Small tables with named rows and columns. After each table, cells are looked up by row and column.

Rika =
columns: Gez, Zoroler, Vupadi, Veba, Vedazi, Vub, Fikeful, Pinud, Sofisu
Buv: [4.718, -22.609, -25.004, 19.359, 15.772, -18.014, 26.010, -28.811, 2.199]
Zur: [-23.653, -26.847, -6.836, -48.767, -24.878, -3.116, -34.820, -5.879, -24.472]
Pufo: [5.148, -57.146, -30.940, -64.777, -51.518, 20.253, -8.234, 24.108, 2.268]
Tusop: [-43.313, 25.164, 3.261, 5.113, 17.351, -38.633, -32.384, -58.299, -40.770]
Lovetum: [1.856, -48.536, -30.770, -58.761, -51.145, 15.449, -14.072, 20.203, 1.090]
Ruto: [-33.753, 24.767, 0.843, 16.778, 25.995, -45.515, -24.116, -59.677, -32.625]
Ral: [9.798, -97.729, -40.812, -96.115, -89.145, 62.302, 8.301, 58.050, 10.558]
Nevov: [-45.220, 29.382, 9.058, 9.430, 30.845, -47.139, -33.092, -69.441, -44.201]
Domuk: [-49.173, 21.482, 11.400, -0.109, 25.389, -38.797, -31.453, -65.603, -47.313]
Kot: [8.559, -52.525, -39.338, -76.817, -61.378, 20.155, -13.149, 29.132, 6.787]

Vub of Domuk: -38.797
Vub of Buv: -18.014
Vupadi of Zur: -6.836
Vub of Ral: 62.302
Zoroler of Zur: -26.847
Gez of Zur: -23.653
Gez of Nevov: -45.220
Gez of Domuk: -49.173
Vedazi of Nevov: 30.845
Sofisu of Ral: 10.558
Zoroler of Nevov: 29.382
Vub of Nevov: -47.139
Fikeful of Zur: -34.820
Vub of Ruto: -45.515
Pinud of Nevov: -69.441
Pinud of Ral: 58.050
Vedazi of Pufo: -51.518
Vupadi of Ral: -40.812
Vedazi of Lovetum: -51.145
Row with the largest Sofisu: Ral

Sisava:
fields: Vof, Reretub, Zirukab, Lak, Mal, Lek, Feg, Ruv, Fomo
Ziv: [105, 231, 163, 49, 223, 212, 93, 200, 136]
Kon: [118, 43, 187, 244, 59, 123, 134, 44, 98]
Dagi: [52, 175, 228, 119, 174, 232, 56, 106, 70]
Fug: [159, 62, 146, 232, 70, 97, 172, 77, 134]
Zefikif: [132, 181, 151, 120, 173, 169, 132, 158, 138]
Reg: [241, 97, 55, 165, 105, 46, 233, 183, 225]
Pazuzud: [133, 150, 152, 133, 151, 156, 131, 144, 138]

Pazuzud, Vof: 133
Zefikif, Mal: 173
Kon, Feg: 134
Kon, Lak: 244
Ziv, Zirukab: 163
Zefikif, Lak: 120
Pazuzud, Mal: 151
Kon, Mal: 59
Zefikif, Fomo: 138
Zefikif, Reretub: 181
Zefikif, Zirukab: 151
Ziv, Mal: 223
Reg, Mal: 105
Pazuzud, Zirukab: 152
Reg, Ruv: 183
Ziv, Reretub: 231
Kon, Zirukab: 187
Zefikif, Lek: 169

Table Lifuvaz
	Bas	Vuzedu	Maselis	Mib	Nimuvo	Dit	Bot	Pez	Gifari
Sobiti	57.9	52.1	60.0	52.4	56.7	64.9	61.8	58.1	59.4
Fud	58.3	57.2	57.6	57.0	55.1	59.5	57.0	57.8	57.8
Gitas	82.0	73.0	24.8	30.7	46.3	79.1	47.5	68.7	39.4
Tifafu	59.6	38.8	65.4	41.2	52.3	72.3	63.5	57.8	64.6
Purati	55.9	57.3	57.1	57.8	58.6	55.5	58.2	57.8	57.6
Pumako	61.6	35.3	65.5	38.3	52.3	71.9	59.9	57.7	65.7
Megoma	63.4	61.3	49.6	51.3	54.2	59.7	52.1	60.1	53.8
Gifip	57.5	57.4	57.7	57.7	57.7	52.7	57.5	57.5	57.3
Rulud	57.4	57.7	57.2	58.0	56.9	53.7	60.3	57.6	57.7
Teduza	54.0	58.6	34.2	35.3	87.6	61.6	70.2	69.2	55.9

Nimuvo of Gitas is 46.3
Gifari of Rulud is 57.7
Bas of Rulud is 57.4
Dit of Pumako is 71.9
Nimuvo of Purati is 58.6
Bot of Sobiti is 61.8
Gifari of Pumako is 65.7
Maselis of Gitas is 24.8
Row with the largest Vuzedu: Gitas

Table Fufep
fields: Pagovo, Fosor, Redet
Daf: [16.582, 55.104, 53.117]
Dinu: [35.821, 52.835, 65.087]
Sibe: [19.364, 35.334, 51.911]
Seb: [44.206, 48.851, 30.763]
Toz: [41.353, 74.688, 52.060]
Gekopit: [43.054, 50.347, 30.956]
Sigadu: [60.064, 38.425, 46.294]
Biso: [48.124, 47.685, 37.878]
Baf: [35.060, 54.855, 65.708]
Ket: [53.975, 77.613, 46.244]
Patimis: [38.508, 83.752, 41.280]
Luzugat: [18.457, 48.328, 63.067]
Nabukag: [41.943, 46.419, 58.515]
Desad: [55.307, 46.608, 66.788]

What is the Pagovo of Luzugat in Fufep?
18.457
What is the Fosor of Desad in Fufep?
46.608
What is the Pagovo of Daf in Fufep?
16.582
What is the Redet of Gekopit in Fufep?
30.956
What is the Redet of Seb in Fufep?
30.763
What is the Pagovo of Biso in Fufep?
48.124
What is the Redet of Sigadu in Fufep?
46.294
What is the Pagovo of Toz in Fufep?
41.353
What is the Redet of Ket in Fufep?
46.244
Which row has the largest Pagovo? Sigadu

Kegozo =
cols = Zami, Ril, Pesak, Sul, Pid, Sefanaz, Ludiz, Goto, Mutir
Muka: [66, 223, 119, 119, 225, 68, 166, 68, 65]
Zep: [219, 123, 58, 69, 113, 196, 68, 216, 219]
Bazos: [114, 226, 22, 33, 230, 139, 72, 111, 110]
Fofes: [185, 53, 94, 106, 49, 177, 78, 175, 186]
Ronafo: [82, 128, 119, 115, 131, 122, 104, 93, 77]
Sol: [177, 23, 219, 211, 23, 62, 189, 107, 189]
Ket: [132, 142, 117, 108, 148, 101, 135, 107, 132]

Pid of Sol = 23
Sefanaz of Sol = 62
Pesak of Zep = 58
Goto of Zep = 216
Goto of Fofes = 175
Sefanaz of Bazos = 139
Sul of Zep = 69
Goto of Bazos = 111
Pid of Zep = 113
Ludiz of Ket = 135
Pesak of Sol = 219
Sul of Ket = 108
Mutir of Ket = 132
Sul of Sol = 211
Ludiz of Fofes = 78
Zami of Bazos = 114

